Below is a small trained network, with its code and all its weights. Each question gives an input and a class and asks what happens when units are switched off, that is, made to give their printed mean instead of their output.

import numpy as np


def w(rows, s, z=0):
    codes = np.array(rows[::2]) - 128.0
    scale = np.full(codes.shape[1], s)
    scale[-1] = z or s
    return codes * scale


def f(y):
    return np.maximum(y, 0)


def log_softmax(a):
    a = a - a.max(-1, keepdims=True)
    return a - np.log(np.exp(a).sum(-1, keepdims=True))


def net(x, mask):
    res = np.array(x, float).reshape(1, 5) / 4 @ E
    y = f(res @ A[0][:, :-1].T + A[0][:, -1])
    res = res + np.where(mask, y, B[0][:, -1]) @ B[0][:, :-1]
    return log_softmax(res[-1] @ U[:, :-1].T + U[:, -1])


A, B = {}, {}
E = w([
[103,254,147,156],'x0',
[13,54,243,142],'x1',
[149,162,174,143],'x2',
[11,104,102,53],'x3',
[43,151,61,233],'x4',
],0.0078)
A[0] = w([
[129,199,152,7,179],'n1',
[111,133,66,223,184],'n2',
[115,148,194,212,253],'n3',
[74,184,97,159,208],'n4',
[140,83,208,128,40],'n5',
[199,160,189,139,180],'n6',
[187,22,59,133,223],'n7',
[68,123,112,112,201],'n8',
],0.016,0.002)
B[0] = w([
[242,117,60,169,255],'n1',
[193,90,115,226,240],'n2',
[117,194,228,117,217],'n3',
[141,216,127,159,227],'n4',
[203,121,229,129,213],'n5',
[140,150,127,3,233],'n6',
[25,139,45,93,246],'n7',
[119,106,62,176,206],'n8',
],0.017,0.0099)
U = w([
[188,1,192,94,121],'0',
[135,127,148,219,55],'1',
[185,158,80,114,95],'2',
[153,144,59,194,255],'3',
[35,113,152,103,56],'4',
[105,163,90,39,35],'5',
[109,196,160,181,27],'6',
[180,202,216,106,218],'7',
],0.0097,0.005)

Each question gives the input, the list of numbers given to net, and the class t.
The units are the neurons (one row each of A and B). Each row of codes is followed by its name. A weight is (code - 128) times the scale printed after its matrix; where a second scale follows, it is the last column's (A, B and U).
mask holds one flag per neuron, in row order. A switched-off neuron (its flag False) gives its mean, the last column of its row in B, instead of its output. The means were averaged over made-up inputs and are rounded, as every weight is.
A unit's drop is (log p(t) with every unit on - log p(t) with that unit switched off) / (log p(t) with every unit on - log p(t) with every unit switched off).
The circuit of an input: a set's keep is (log p(t) with only the set's units on - log p(t) with every unit switched off) / (log p(t) with every unit on - log p(t) with every unit switched off). Starting from all 8 units, units are removed one at a time, each time the one whose removal leaves the highest keep (on an exact tie, the one counted first), for as long as the keep stays at least 0.8.
circuit, biggest first: the units of the circuit, biggest drop first
k most important neurons: the k neurons with the biggest drops, biggest first
input [-8,-5,4,3,-8], class 5: circuit, biggest first -> (n7)
input [-8,-4,5,6,-2], class 5: 2 most important neurons -> (n7, n2)
input [6,1,2,2,2], class 6: circuit, biggest first -> (n6, n3, n4)
input [7,1,2,5,-1], class 3: circuit, biggest first -> (n1, n6)
input [7,4,6,-1,8], class 6: circuit, biggest first -> (n3, n6, n2, n5)
input [7,-7,-1,8,-5], class 3: 2 most important neurons -> (n6, n1)
input [-5,0,7,2,7], class 1: circuit, biggest first -> (n1, n6)
input [8,-4,8,7,-4], class 2: circuit, biggest first -> (n1, n2)
input [-5,1,8,0,-7], class 0: 3 most important neurons -> (n4, n5, n3)
input [2,0,-6,7,-7], class 3: circuit, biggest first -> (n6, n1)
input [2,3,3,0,-7], class 0: 2 most important neurons -> (n4, n1)
input [-6,-3,-8,-4,1], class 5: 3 most important neurons -> (n7, n1, n8)
input [7,7,-3,-1,8], class 6: 2 most important neurons -> (n3, n4)
input [8,-1,8,-2,7], class 7: circuit, biggest first -> (n3)
input [-3,-1,0,-7,-7], class 5: circuit, biggest first -> (n7, n6)
input [-4,5,0,4,-1], class 0: 2 most important neurons -> (n5, n4)
input [-4,8,2,4,-1], class 0: 3 most important neurons -> (n4, n5, n8)
input [0,2,4,0,4], class 6: circuit, biggest first -> (n6, n1)
input [7,-3,1,1,-4], class 2: circuit, biggest first -> (n1, n6)
input [-5,0,-8,-3,1], class 5: 3 most important neurons -> (n7, n1, n8)
input [-2,1,0,0,-3], class 0: 2 most important neurons -> (n4, n3)
